Below are the code and all the weights of a small trained network. Each question names an input and a class and asks about switching units off, where a switched-off unit gives its printed mean instead of its output.

import numpy as np


def w(rows, s, z=0):
    codes = np.array(rows[::2]) - 128.0
    scale = np.full(codes.shape[1], s)
    scale[-1] = z or s
    return codes * scale


def norm(h):
    return h / np.sqrt((h * h).mean(-1, keepdims=True) + 1e-5)


def f(y):
    return np.maximum(y, 0)


def log_softmax(a):
    a = a - a.max(-1, keepdims=True)
    return a - np.log(np.exp(a).sum(-1, keepdims=True))


def net(x, mask):
    res = np.array(x, float).reshape(1, 4) / 4 @ E
    u = 0
    for l in range(2):
        y = f(norm(res) @ A[l][:, :-1].T + A[l][:, -1])
        res = res + np.where(mask[u : u + 10], y, B[l][:, -1]) @ B[l][:, :-1]
        u += 10
    return log_softmax(norm(res)[-1] @ U[:, :-1].T + U[:, -1])


A, B = {}, {}
E = w([
[76,99,117,179,200,183,162,171,105],'x0',
[141,162,130,14,190,106,57,169,58],'x1',
[100,108,97,153,143,179,3,105,125],'x2',
[190,74,168,124,137,195,49,197,168],'x3',
],0.0052)
A[0] = w([
[96,176,142,102,120,20,174,130,98,183],'L0N0',
[253,106,188,144,92,107,191,97,143,99],'L0N1',
[170,136,148,176,120,211,82,128,149,78],'L0N2',
[146,130,155,76,112,81,172,67,95,2],'L0N3',
[130,114,164,120,158,73,160,146,147,9],'L0N4',
[220,156,253,147,115,191,140,161,155,44],'L0N5',
[17,159,128,156,146,196,95,64,84,83],'L0N6',
[61,156,67,137,198,144,108,81,24,103],'L0N7',
[180,121,136,88,116,134,69,205,56,88],'L0N8',
[162,118,140,94,93,105,145,109,199,88],'L0N9',
],0.0066,0.0026)
B[0] = w([
[99,191,115,132,144,57,126,146,255,254],'L0N0',
[141,66,136,156,119,145,64,166,39,235],'L0N1',
[103,205,130,127,100,64,120,112,149,221],'L0N2',
[161,117,171,130,57,101,89,52,100,178],'L0N3',
[104,74,129,156,125,108,56,91,170,147],'L0N4',
[143,118,60,150,142,185,152,158,97,226],'L0N5',
[142,68,114,156,146,159,160,187,142,209],'L0N6',
[183,109,74,169,31,156,129,154,73,230],'L0N7',
[207,203,135,159,170,177,108,215,168,236],'L0N8',
[104,65,90,153,80,137,107,130,56,193],'L0N9',
],0.0077,0.0046)
A[1] = w([
[113,168,139,2,151,73,54,143,124,21],'L1N0',
[173,176,153,30,135,184,97,150,136,85],'L1N1',
[103,179,97,72,133,67,97,35,150,162],'L1N2',
[49,78,57,147,177,217,155,124,165,124],'L1N3',
[142,90,74,132,80,124,175,102,111,247],'L1N4',
[141,87,139,135,179,158,20,86,154,234],'L1N5',
[122,149,155,61,66,98,80,88,63,56],'L1N6',
[117,108,117,159,120,67,92,167,161,155],'L1N7',
[219,201,110,106,189,146,71,178,137,102],'L1N8',
[101,111,113,123,192,142,75,89,149,32],'L1N9',
],0.0073,0.0011)
B[1] = w([
[137,110,113,143,153,159,96,171,129,174],'L1N0',
[154,211,74,155,131,119,185,139,159,192],'L1N1',
[134,64,131,112,109,159,104,117,82,175],'L1N2',
[115,118,185,99,155,159,117,132,129,190],'L1N3',
[156,142,96,85,135,133,81,127,107,204],'L1N4',
[132,169,90,104,105,87,187,123,104,186],'L1N5',
[93,149,82,177,117,110,252,133,148,157],'L1N6',
[124,149,158,114,150,110,138,82,115,205],'L1N7',
[148,164,161,136,198,141,129,92,185,254],'L1N8',
[141,135,131,94,165,132,154,148,145,133],'L1N9',
],0.012,0.0071)
U = w([
[139,94,156,50,168,78,79,90,157,117],'0',
[88,120,191,31,82,138,88,196,150,4],'1',
[179,235,98,150,192,137,146,160,214,146],'2',
[164,39,107,163,118,219,96,192,48,139],'3',
[137,138,83,121,41,41,129,97,116,134],'4',
[39,92,254,125,188,200,135,130,199,118],'5',
],0.014,0.017)

Each question gives the input, the list of numbers given to net, and the class t.
The units are the neurons (one row each of A and B). Each row of codes is followed by its name. A weight is (code - 128) times the scale printed after its matrix; where a second scale follows, it is the last column's (A, B and U).
mask holds one flag per neuron, layer by layer. A switched-off neuron (its flag False) gives its mean, the last column of its row in B, instead of its output. The means were averaged over made-up inputs and are rounded, as every weight is.
A unit's drop is (log p(t) with every unit on - log p(t) with that unit switched off) / (log p(t) with every unit on - log p(t) with every unit switched off).
The circuit of an input: a set's keep is (log p(t) with only the set's units on - log p(t) with every unit switched off) / (log p(t) with every unit on - log p(t) with every unit switched off). Starting from the 12 units with the biggest drops (on a tie, the unit counted first), units are removed one at a time, each time the one whose removal leaves the highest keep (on an exact tie, the one counted first), for as long as the keep stays at least 0.8.
circuit, biggest first: the units of the circuit, biggest drop first
top k neurons: the k neurons with the biggest drops, biggest first
k most important neurons of layer l: the k neurons of layer l with the biggest drops, biggest first
drop when u is switched off: that unit's drop, to one decimal
input [-7,-2,-8,5], class 3: circuit, biggest first -> [L0N1]
input [2,-7,1,-5], class 5: 2 most important neurons of layer 1 -> [L1N3, L1N1]
input [3,-7,2,7], class 5: circuit, biggest first -> [L0N7, L1N3, L0N8]
input [3,1,-1,-6], class 4: circuit, biggest first -> [L1N8, L0N8]
input [-5,-8,-3,0], class 3: top 2 neurons -> [L0N1, L0N2]
input [-4,-4,7,4], class 4: 3 most important neurons of layer 0 -> [L0N8, L0N2, L0N0]
input [5,3,-1,-3], class 3: 3 most important neurons of layer 1 -> [L1N8, L1N1, L1N5]
input [1,-8,3,-2], class 5: top 2 neurons -> [L0N7, L1N3]
input [6,-5,8,-3], class 3: 2 most important neurons of layer 0 -> [L0N7, L0N0]
input [6,5,2,-7], class 3: top 2 neurons -> [L0N7, L0N6]
input [8,-2,-6,6], class 5: 2 most important neurons of layer 0 -> [L0N7, L0N9]
input [0,-7,-6,-1], class 4: 2 most important neurons of layer 1 -> [L1N0, L1N2]
input [5,1,-4,0], class 5: top 3 neurons -> [L0N8, L1N1, L0N2]
input [8,-2,3,-6], class 3: circuit, biggest first -> [L0N7]
input [5,-3,6,2], class 5: top 3 neurons -> [L1N3, L0N1, L0N2]
input [4,-7,3,7], class 5: top 2 neurons -> [L1N3, L0N7]
input [0,-6,0,7], class 3: 2 most important neurons of layer 0 -> [L0N5, L0N8]
input [6,-4,-4,0], class 5: top 2 neurons -> [L0N7, L1N3]
input [3,2,0,-8], class 4: top 3 neurons -> [L1N8, L0N8, L0N0]
input [1,-8,3,-3], class 5: most important neuron of layer 1 -> [L1N3]
input [0,4,-8,-3], class 0: top 2 neurons -> [L0N0, L0N7]
input [8,0,-1,-1], class 3: drop when L0N7 is switched off -> 0.2
input [4,-6,7,2], class 5: drop when L1N3 is switched off -> 0.4
